Below are the code and all the weights of a small trained network. Each question names an input and a class and asks about switching units off, where a switched-off unit gives its printed mean instead of its output.

import numpy as np


def w(rows, s, z=0):
    codes = np.array(rows[::2]) - 128.0
    scale = np.full(codes.shape[1], s)
    scale[-1] = z or s
    return codes * scale


def norm(h):
    return h / np.sqrt((h * h).mean(-1, keepdims=True) + 1e-5)


def f(y):
    return y / 2 * (1 + np.tanh(0.7978845608 * (y + 0.044715 * y**3)))


def log_softmax(a):
    a = a - a.max(-1, keepdims=True)
    return a - np.log(np.exp(a).sum(-1, keepdims=True))


def net(x, mask):
    res = np.array(x, float).reshape(1, 6) / 4 @ E
    u = 0
    for l in range(2):
        y = f(norm(res) @ A[l][:, :-1].T + A[l][:, -1])
        res = res + np.where(mask[u : u + 7], y, B[l][:, -1]) @ B[l][:, :-1]
        u += 7
    return log_softmax(norm(res)[-1] @ U[:, :-1].T + U[:, -1])


A, B = {}, {}
E = w([
[57,161,41,179,131,142,32,82,127,184,135],'x0',
[172,147,98,20,186,132,34,143,65,134,117],'x1',
[120,117,78,86,152,2,127,57,120,160,148],'x2',
[72,105,209,96,91,121,112,179,68,151,226],'x3',
[111,75,94,189,155,99,139,190,115,169,105],'x4',
[239,115,32,156,46,122,57,206,188,99,243],'x5',
],0.0068)
A[0] = w([
[191,113,94,68,140,147,109,144,38,124,115,85],'0.n0',
[149,59,138,151,70,114,82,123,87,113,217,43],'0.n1',
[128,166,173,236,69,77,200,105,92,128,194,64],'0.n2',
[116,94,108,98,102,19,145,79,136,157,171,27],'0.n3',
[151,116,117,180,71,142,158,54,205,147,98,127],'0.n4',
[103,104,142,151,83,254,110,176,121,118,113,87],'0.n5',
[39,187,140,182,179,131,17,134,177,152,178,1],'0.n6',
],0.008,0.0034)
B[0] = w([
[38,26,125,134,132,156,79,132,190,124,124,209],'0.n0',
[82,171,123,187,174,182,191,86,67,94,145,237],'0.n1',
[75,54,87,68,213,153,81,61,221,114,160,227],'0.n2',
[231,155,70,2,78,219,157,173,111,204,111,213],'0.n3',
[62,145,56,92,141,138,54,214,134,112,157,224],'0.n4',
[154,158,66,71,123,148,144,96,111,235,122,253],'0.n5',
[195,163,212,100,143,43,152,123,212,103,104,202],'0.n6',
],0.0095,0.0041)
A[1] = w([
[128,138,145,166,73,161,162,132,178,148,124,6],'1.n0',
[101,201,120,162,77,47,69,135,166,195,126,6],'1.n1',
[207,136,63,196,84,130,111,129,121,39,175,149],'1.n2',
[156,183,141,51,149,157,210,118,111,152,227,82],'1.n3',
[136,109,154,120,167,114,1,149,66,98,134,72],'1.n4',
[136,207,188,101,175,108,91,89,220,73,194,116],'1.n5',
[184,33,181,123,73,79,205,198,148,82,124,135],'1.n6',
],0.009,0.0024)
B[1] = w([
[222,118,2,26,178,190,120,81,191,110,215,124],'1.n0',
[242,102,253,161,213,196,126,191,172,95,111,154],'1.n1',
[86,184,161,167,26,60,199,127,30,89,130,209],'1.n2',
[121,143,159,210,173,126,58,200,107,229,62,254],'1.n3',
[105,31,54,160,146,172,178,83,129,38,118,165],'1.n4',
[123,70,240,128,139,116,86,177,124,64,63,191],'1.n5',
[219,115,177,170,182,59,145,138,214,86,91,157],'1.n6',
],0.0093,0.0069)
U = w([
[218,128,187,136,228,106,110,179,211,69,128,2],'0',
[30,21,56,57,169,201,91,125,183,56,187,81],'1',
[219,170,56,51,126,214,167,119,123,254,130,34],'2',
[23,167,142,174,115,96,202,84,40,100,127,230],'3',
[69,110,94,163,173,130,100,183,116,114,97,201],'4',
[97,86,109,139,157,147,105,191,139,117,107,175],'5',
],0.0095,0.0036)

Each question gives the input, the list of numbers given to net, and the class t.
The units are the neurons (one row each of A and B). Each row of codes is followed by its name. A weight is (code - 128) times the scale printed after its matrix; where a second scale follows, it is the last column's (A, B and U).
mask holds one flag per neuron, layer by layer. A switched-off neuron (its flag False) gives its mean, the last column of its row in B, instead of its output. The means were averaged over made-up inputs and are rounded, as every weight is.
A unit's drop is (log p(t) with every unit on - log p(t) with that unit switched off) / (log p(t) with every unit on - log p(t) with every unit switched off).
The circuit of an input: a set's keep is (log p(t) with only the set's units on - log p(t) with every unit switched off) / (log p(t) with every unit on - log p(t) with every unit switched off). Starting from the 12 units with the biggest drops (on a tie, the unit counted first), units are removed one at a time, each time the one whose removal leaves the highest keep (on an exact tie, the one counted first), for as long as the keep stays at least 0.8.
circuit, biggest first: the units of the circuit, biggest drop first
most important unit: the unit with the biggest drop
top k neurons: the k neurons with the biggest drops, biggest first
k most important neurons of layer l: the k neurons of layer l with the biggest drops, biggest first
drop of u: that unit's drop, to one decimal
input [-2,0,5,0,0,8], class 3: circuit, biggest first	1.n2
input [1,2,-7,6,7,-6], class 2: top 2 neurons	0.n5; 1.n2
input [-4,3,-8,-2,1,-8], class 2: 2 most important neurons of layer 0	0.n5; 0.n1
input [3,1,-1,7,0,7], class 3: circuit, biggest first	0.n1; 1.n2
input [-4,6,-4,6,-5,8], class 3: circuit, biggest first	1.n2; 0.n1
input [3,6,-5,3,-2,-4], class 1: 2 most important neurons of layer 0	0.n0; 0.n3
input [8,-5,1,1,4,-6], class 0: top 2 neurons	0.n6; 1.n1
input [-1,8,1,-5,2,-7], class 1: top 4 neurons	1.n3; 0.n0; 1.n2; 1.n4
input [-6,-1,8,6,-6,-8], class 2: circuit, biggest first	0.n3; 1.n2
input [-1,7,-2,5,0,7], class 1: 2 most important neurons of layer 1	1.n4; 1.n3
input [3,5,-4,3,-5,-3], class 1: top 3 neurons	0.n0; 0.n3; 1.n4
input [7,3,6,7,-2,-3], class 0: top 3 neurons	0.n6; 1.n1; 0.n5
input [-2,-7,7,1,2,7], class 1: top 3 neurons	0.n2; 0.n4; 0.n5
input [-6,-8,-4,-7,-8,0], class 1: most important unit	0.n4
input [0,-8,6,8,3,5], class 1: top 2 neurons	0.n2; 0.n5
input [8,-4,-5,2,5,-7], class 0: 2 most important neurons of layer 0	0.n6; 0.n1
input [6,-4,1,-5,-3,1], class 0: top 2 neurons	1.n1; 0.n6
input [2,5,-1,5,3,1], class 1: circuit, biggest first	0.n0; 1.n3
input [3,0,6,-6,0,3], class 2: top 2 neurons	0.n3; 1.n5
input [-4,-1,-6,-1,0,0], class 2: circuit, biggest first	0.n5
input [7,6,-7,1,-4,4], class 0: 2 most important neurons of layer 0	0.n6; 0.n3
input [1,6,7,3,-5,-2], class 2: top 2 neurons	0.n3; 0.n2
input [-3,6,5,-5,-5,7], class 3: top 2 neurons	1.n2; 0.n2
input [6,5,2,1,-3,6], class 0: top 3 neurons	0.n6; 1.n1; 1.n5
input [-3,-5,5,-1,0,4], class 1: drop of 0.n2	1.6
input [-5,0,-8,7,-2,-8], class 2: drop of 0.n5	0.6
